Below are the code and all the weights of a small trained network. Each question names an input and a class and asks about switching units off, where a switched-off unit gives its printed mean instead of its output.

import numpy as np


def w(rows, s, z=0):
    codes = np.array(rows[::2]) - 128.0
    scale = np.full(codes.shape[1], s)
    scale[-1] = z or s
    return codes * scale


def norm(h):
    return h / np.sqrt((h * h).mean(-1, keepdims=True) + 1e-5)


def f(y):
    return y / 2 * (1 + np.tanh(0.7978845608 * (y + 0.044715 * y**3)))


def log_softmax(a):
    a = a - a.max(-1, keepdims=True)
    return a - np.log(np.exp(a).sum(-1, keepdims=True))


def net(x, mask):
    res = np.array(x, float).reshape(1, 5) / 4 @ E
    u = 0
    for l in range(3):
        y = f(norm(res) @ A[l][:, :-1].T + A[l][:, -1])
        res = res + np.where(mask[u : u + 13], y, B[l][:, -1]) @ B[l][:, :-1]
        u += 13
    return log_softmax(norm(res)[-1] @ U[:, :-1].T + U[:, -1])


A, B = {}, {}
E = w([
[13,141,74,212,120,133],'x0',
[75,127,247,76,84,190],'x1',
[162,254,126,76,188,101],'x2',
[155,124,68,85,99,231],'x3',
[155,118,161,88,106,44],'x4',
],0.0079)
A[0] = w([
[99,121,137,127,135,188,54],'L0N0',
[114,197,97,125,171,116,62],'L0N1',
[116,129,179,82,134,94,69],'L0N2',
[93,130,100,78,86,110,111],'L0N3',
[118,104,80,185,104,79,29],'L0N4',
[148,168,181,81,80,90,20],'L0N5',
[106,112,120,83,142,122,109],'L0N6',
[170,88,119,103,125,186,64],'L0N7',
[177,78,124,88,128,166,26],'L0N8',
[120,120,186,196,135,128,33],'L0N9',
[95,112,123,135,72,170,2],'L0N10',
[59,93,175,161,142,128,51],'L0N11',
[60,132,129,138,96,250,41],'L0N12',
],0.013,0.0059)
B[0] = w([
[76,101,109,88,108,135,150],'L0N0',
[179,149,115,160,149,160,177],'L0N1',
[119,127,179,110,149,133,180],'L0N2',
[134,87,121,155,179,131,139],'L0N3',
[73,92,72,97,111,55,188],'L0N4',
[138,90,153,89,212,101,187],'L0N5',
[136,115,126,134,142,116,124],'L0N6',
[155,102,120,172,87,135,177],'L0N7',
[181,98,128,156,100,128,163],'L0N8',
[136,129,160,173,138,118,137],'L0N9',
[119,146,125,105,162,157,154],'L0N10',
[127,154,170,201,115,133,180],'L0N11',
[64,28,108,152,135,246,254],'L0N12',
],0.011,0.0051)
A[1] = w([
[142,183,137,73,93,37,143],'L1N0',
[64,87,50,114,144,55,60],'L1N1',
[142,150,191,34,152,106,16],'L1N2',
[61,115,127,79,101,207,87],'L1N3',
[124,148,60,163,156,96,80],'L1N4',
[145,151,203,30,124,132,69],'L1N5',
[148,194,63,102,142,148,55],'L1N6',
[119,139,166,174,123,86,30],'L1N7',
[116,118,45,99,83,150,68],'L1N8',
[136,123,178,11,130,79,50],'L1N9',
[157,106,104,71,59,143,3],'L1N10',
[175,104,114,48,61,126,26],'L1N11',
[50,129,61,149,108,61,41],'L1N12',
],0.011,0.0043)
B[1] = w([
[63,81,103,158,190,202,236],'L1N0',
[64,59,112,85,26,28,233],'L1N1',
[103,104,153,104,224,126,230],'L1N2',
[56,43,52,255,163,197,253],'L1N3',
[98,147,93,105,105,78,203],'L1N4',
[121,40,138,126,178,120,235],'L1N5',
[73,192,76,136,142,160,164],'L1N6',
[116,151,165,112,84,131,137],'L1N7',
[89,141,253,86,110,107,185],'L1N8',
[128,62,183,87,182,106,241],'L1N9',
[148,130,141,142,86,114,132],'L1N10',
[165,107,189,120,75,145,151],'L1N11',
[182,68,135,62,77,67,227],'L1N12',
],0.0085,0.0039)
A[2] = w([
[132,137,110,87,139,132,112],'L2N0',
[84,164,199,192,108,40,94],'L2N1',
[168,81,133,193,137,70,161],'L2N2',
[58,200,64,124,143,104,111],'L2N3',
[121,150,81,154,72,96,70],'L2N4',
[103,57,177,81,86,142,132],'L2N5',
[254,102,125,130,90,133,29],'L2N6',
[94,95,67,107,122,49,2],'L2N7',
[84,71,201,114,84,116,102],'L2N8',
[144,125,110,139,162,154,62],'L2N9',
[158,136,168,63,161,116,38],'L2N10',
[101,235,69,89,147,131,69],'L2N11',
[123,189,105,102,156,126,68],'L2N12',
],0.0093,0.0047)
B[2] = w([
[137,115,171,174,122,107,122],'L2N0',
[116,237,190,58,59,137,179],'L2N1',
[101,158,139,8,102,158,215],'L2N2',
[220,100,89,160,129,87,174],'L2N3',
[145,96,131,91,159,82,150],'L2N4',
[146,228,33,150,166,122,255],'L2N5',
[190,166,170,38,80,166,144],'L2N6',
[119,83,113,127,95,82,185],'L2N7',
[141,255,80,156,186,143,229],'L2N8',
[125,110,149,152,117,89,121],'L2N9',
[106,56,152,99,149,143,148],'L2N10',
[198,194,76,199,189,88,156],'L2N11',
[175,139,154,177,157,126,122],'L2N12',
],0.0076,0.0042)
U = w([
[66,59,88,197,105,230,237],'0',
[145,82,197,77,240,124,113],'1',
[204,195,43,189,179,101,75],'2',
[69,221,233,140,60,129,4],'3',
[94,99,74,90,50,17,200],'4',
[252,102,130,65,38,179,7],'5',
],0.017,0.0031)

Each question gives the input, the list of numbers given to net, and the class t.
The units are the neurons (one row each of A and B). Each row of codes is followed by its name. A weight is (code - 128) times the scale printed after its matrix; where a second scale follows, it is the last column's (A, B and U).
mask holds one flag per neuron, layer by layer. A switched-off neuron (its flag False) gives its mean, the last column of its row in B, instead of its output. The means were averaged over made-up inputs and are rounded, as every weight is.
A unit's drop is (log p(t) with every unit on - log p(t) with that unit switched off) / (log p(t) with every unit on - log p(t) with every unit switched off).
The circuit of an input: a set's keep is (log p(t) with only the set's units on - log p(t) with every unit switched off) / (log p(t) with every unit on - log p(t) with every unit switched off). Starting from the 12 units with the biggest drops (on a tie, the unit counted first), units are removed one at a time, each time the one whose removal leaves the highest keep (on an exact tie, the one counted first), for as long as the keep stays at least 0.8.
units of the circuit, in order: the units of the circuit, biggest drop first
most important unit: the unit with the biggest drop
top k neurons: the k neurons with the biggest drops, biggest first
k most important neurons of layer l: the k neurons of layer l with the biggest drops, biggest first
drop when u is switched off: that unit's drop, to one decimal
input [8,-6,7,-2,6], class 4: units of the circuit, in order => (L1N1)
input [7,-5,-6,6,2], class 4: units of the circuit, in order => (L0N4 L1N1)
input [-4,7,-2,-8,-3], class 3: top 3 neurons => (L0N11 L0N9 L2N1)
input [-4,-7,3,8,0], class 5: units of the circuit, in order => (L2N6 L1N3)
input [-8,0,-8,0,-7], class 5: top 4 neurons => (L0N8 L0N7 L2N6 L1N0)
input [-7,1,-1,6,-4], class 5: top 2 neurons => (L0N8 L2N6)
input [8,-7,6,-2,2], class 4: top 2 neurons => (L0N4 L1N1)
input [-2,3,7,-1,-6], class 2: top 3 neurons => (L0N1 L1N6 L2N11)
input [-8,-7,1,-2,-1], class 5: top 2 neurons => (L2N6 L0N5)
input [-3,-2,-4,-4,-7], class 4: 4 most important neurons of layer 0 => (L0N4 L0N12 L0N2 L0N1)
input [3,3,-6,-4,1], class 3: top 2 neurons => (L0N11 L2N1)
input [-8,0,1,-3,-7], class 5: top 3 neurons => (L0N8 L0N7 L2N6)
input [-1,7,-5,0,6], class 1: top 2 neurons => (L0N12 L0N5)
input [-6,-2,6,3,-3], class 2: most important unit => L1N6
input [-6,6,2,-2,-7], class 0: top 2 neurons => (L1N3 L0N12)
input [-4,0,2,0,-6], class 5: 2 most important neurons of layer 0 => (L0N12 L0N7)
input [3,1,-2,-4,-1], class 3: drop when L0N11 is switched off => 0.6
input [5,8,7,0,3], class 1: drop when L0N5 is switched off => 0.4
input [7,0,-6,-5,2], class 4: drop when L0N4 is switched off => 0.9
input [3,-2,-3,-6,2], class 4: units of the circuit, in order => (L0N4)
